Below is a small trained network, with its code and all its weights. Each question gives an input and a class and asks what happens when units are switched off, that is, made to give their printed mean instead of their output.

import numpy as np


def w(rows, s, z=0):
    codes = np.array(rows[::2]) - 128.0
    scale = np.full(codes.shape[1], s)
    scale[-1] = z or s
    return codes * scale


def norm(h):
    return h / np.sqrt((h * h).mean(-1, keepdims=True) + 1e-5)


def f(y):
    return y / 2 * (1 + np.tanh(0.7978845608 * (y + 0.044715 * y**3)))


def log_softmax(a):
    a = a - a.max(-1, keepdims=True)
    return a - np.log(np.exp(a).sum(-1, keepdims=True))


def net(x, mask):
    res = np.array(x, float).reshape(1, 6) / 4 @ E
    u = 0
    for l in range(3):
        y = f(norm(res) @ A[l][:, :-1].T + A[l][:, -1])
        res = res + np.where(mask[u : u + 9], y, B[l][:, -1]) @ B[l][:, :-1]
        u += 9
    return log_softmax(norm(res)[-1] @ U[:, :-1].T + U[:, -1])


A, B = {}, {}
E = w([
[113,116,3],'x0',
[129,127,126],'x1',
[244,136,115],'x2',
[106,249,135],'x3',
[128,130,129],'x4',
[125,126,127],'x5',
],0.0039)
A[0] = w([
[148,125,224,41],'0.n0',
[106,219,124,69],'0.n1',
[243,149,99,46],'0.n2',
[1,108,132,7],'0.n3',
[129,103,131,83],'0.n4',
[125,126,115,114],'0.n5',
[141,124,203,64],'0.n6',
[121,131,31,81],'0.n7',
[120,18,142,99],'0.n8',
],0.012,0.0019)
B[0] = w([
[71,122,83,213],'0.n0',
[183,186,104,211],'0.n1',
[81,92,250,237],'0.n2',
[115,69,245,253],'0.n3',
[140,137,121,127],'0.n4',
[119,133,123,128],'0.n5',
[89,124,99,184],'0.n6',
[80,127,74,223],'0.n7',
[170,220,116,237],'0.n8',
],0.021,0.004)
A[1] = w([
[32,70,14,48],'1.n0',
[131,174,28,2],'1.n1',
[163,175,84,78],'1.n2',
[2,100,23,5],'1.n3',
[85,117,99,45],'1.n4',
[135,98,97,5],'1.n5',
[173,25,70,48],'1.n6',
[157,71,103,74],'1.n7',
[81,118,107,95],'1.n8',
],0.0075,0.00078)
B[1] = w([
[72,49,25,218],'1.n0',
[201,56,229,169],'1.n1',
[231,97,134,135],'1.n2',
[33,80,2,253],'1.n3',
[91,150,108,141],'1.n4',
[90,114,156,93],'1.n5',
[88,237,135,86],'1.n6',
[98,177,181,88],'1.n7',
[100,149,101,155],'1.n8',
],0.0091,0.003)
A[2] = w([
[153,168,130,186],'2.n0',
[134,113,127,33],'2.n1',
[148,211,62,60],'2.n2',
[18,82,186,171],'2.n3',
[12,154,28,98],'2.n4',
[140,133,116,162],'2.n5',
[156,254,133,184],'2.n6',
[98,144,116,2],'2.n7',
[169,184,157,133],'2.n8',
],0.009,0.0023)
B[2] = w([
[168,114,87,145],'2.n0',
[119,163,130,113],'2.n1',
[186,98,186,141],'2.n2',
[185,30,171,254],'2.n3',
[116,53,2,219],'2.n4',
[151,125,109,129],'2.n5',
[213,88,32,182],'2.n6',
[106,131,134,117],'2.n7',
[151,122,68,160],'2.n8',
],0.012,0.0064)
U = w([
[120,104,232,132],'0',
[158,94,88,180],'1',
[50,90,17,110],'2',
[161,116,100,158],'3',
[235,221,70,103],'4',
[137,128,103,154],'5',
[71,254,110,1],'6',
],0.0088,0.009)

Each question gives the input, the list of numbers given to net, and the class t.
The units are the neurons (one row each of A and B). Each row of codes is followed by its name. A weight is (code - 128) times the scale printed after its matrix; where a second scale follows, it is the last column's (A, B and U).
mask holds one flag per neuron, layer by layer. A switched-off neuron (its flag False) gives its mean, the last column of its row in B, instead of its output. The means were averaged over made-up inputs and are rounded, as every weight is.
A unit's drop is (log p(t) with every unit on - log p(t) with that unit switched off) / (log p(t) with every unit on - log p(t) with every unit switched off).
The circuit of an input: a set's keep is (log p(t) with only the set's units on - log p(t) with every unit switched off) / (log p(t) with every unit on - log p(t) with every unit switched off). Starting from the 12 units with the biggest drops (on a tie, the unit counted first), units are removed one at a time, each time the one whose removal leaves the highest keep (on an exact tie, the one counted first), for as long as the keep stays at least 0.8.
units of the circuit, in order: the units of the circuit, biggest drop first
k most important neurons: the k neurons with the biggest drops, biggest first
k most important neurons of layer l: the k neurons of layer l with the biggest drops, biggest first
drop when u is switched off: that unit's drop, to one decimal
input [2,-3,8,-4,2,-3], class 0: units of the circuit, in order => 0.n2
input [5,3,-4,-6,0,0], class 4: 2 most important neurons => 0.n8, 0.n0
input [-6,-5,-4,-2,0,0], class 2: 2 most important neurons of layer 0 => 0.n0, 0.n2
input [-7,-5,8,-6,3,-4], class 0: 2 most important neurons => 0.n2, 0.n7
input [-4,4,6,5,-6,5], class 0: 2 most important neurons => 0.n2, 0.n8
input [3,1,-7,-7,-2,-4], class 0: 2 most important neurons => 0.n3, 0.n1
input [-1,-1,-6,8,-5,1], class 4: 2 most important neurons => 0.n1, 0.n2
input [-8,-1,7,3,2,-7], class 2: 2 most important neurons of layer 2 => 2.n4, 2.n2
input [6,2,-7,-6,4,-1], class 0: units of the circuit, in order => 0.n3, 2.n4
input [-8,2,6,1,4,-7], class 2: 3 most important neurons => 0.n0, 0.n3, 0.n6
input [-8,-7,-1,5,8,-3], class 2: 2 most important neurons => 0.n0, 0.n8
input [5,2,-3,7,-3,-1], class 4: 2 most important neurons => 0.n1, 0.n0
input [5,5,-6,0,5,2], class 0: 2 most important neurons of layer 0 => 0.n3, 0.n0
input [-8,4,6,6,-8,-7], class 2: units of the circuit, in order => 0.n0
input [-5,-4,1,-2,-2,-3], class 2: drop when 0.n0 is switched off => 0.1
input [5,1,-8,2,8,6], class 0: drop when 0.n3 is switched off => 1.4
input [1,-6,8,-5,6,-2], class 0: drop when 0.n2 is switched off => 1.5
input [2,5,8,2,-2,8], class 0: drop when 0.n2 is switched off => 0.3
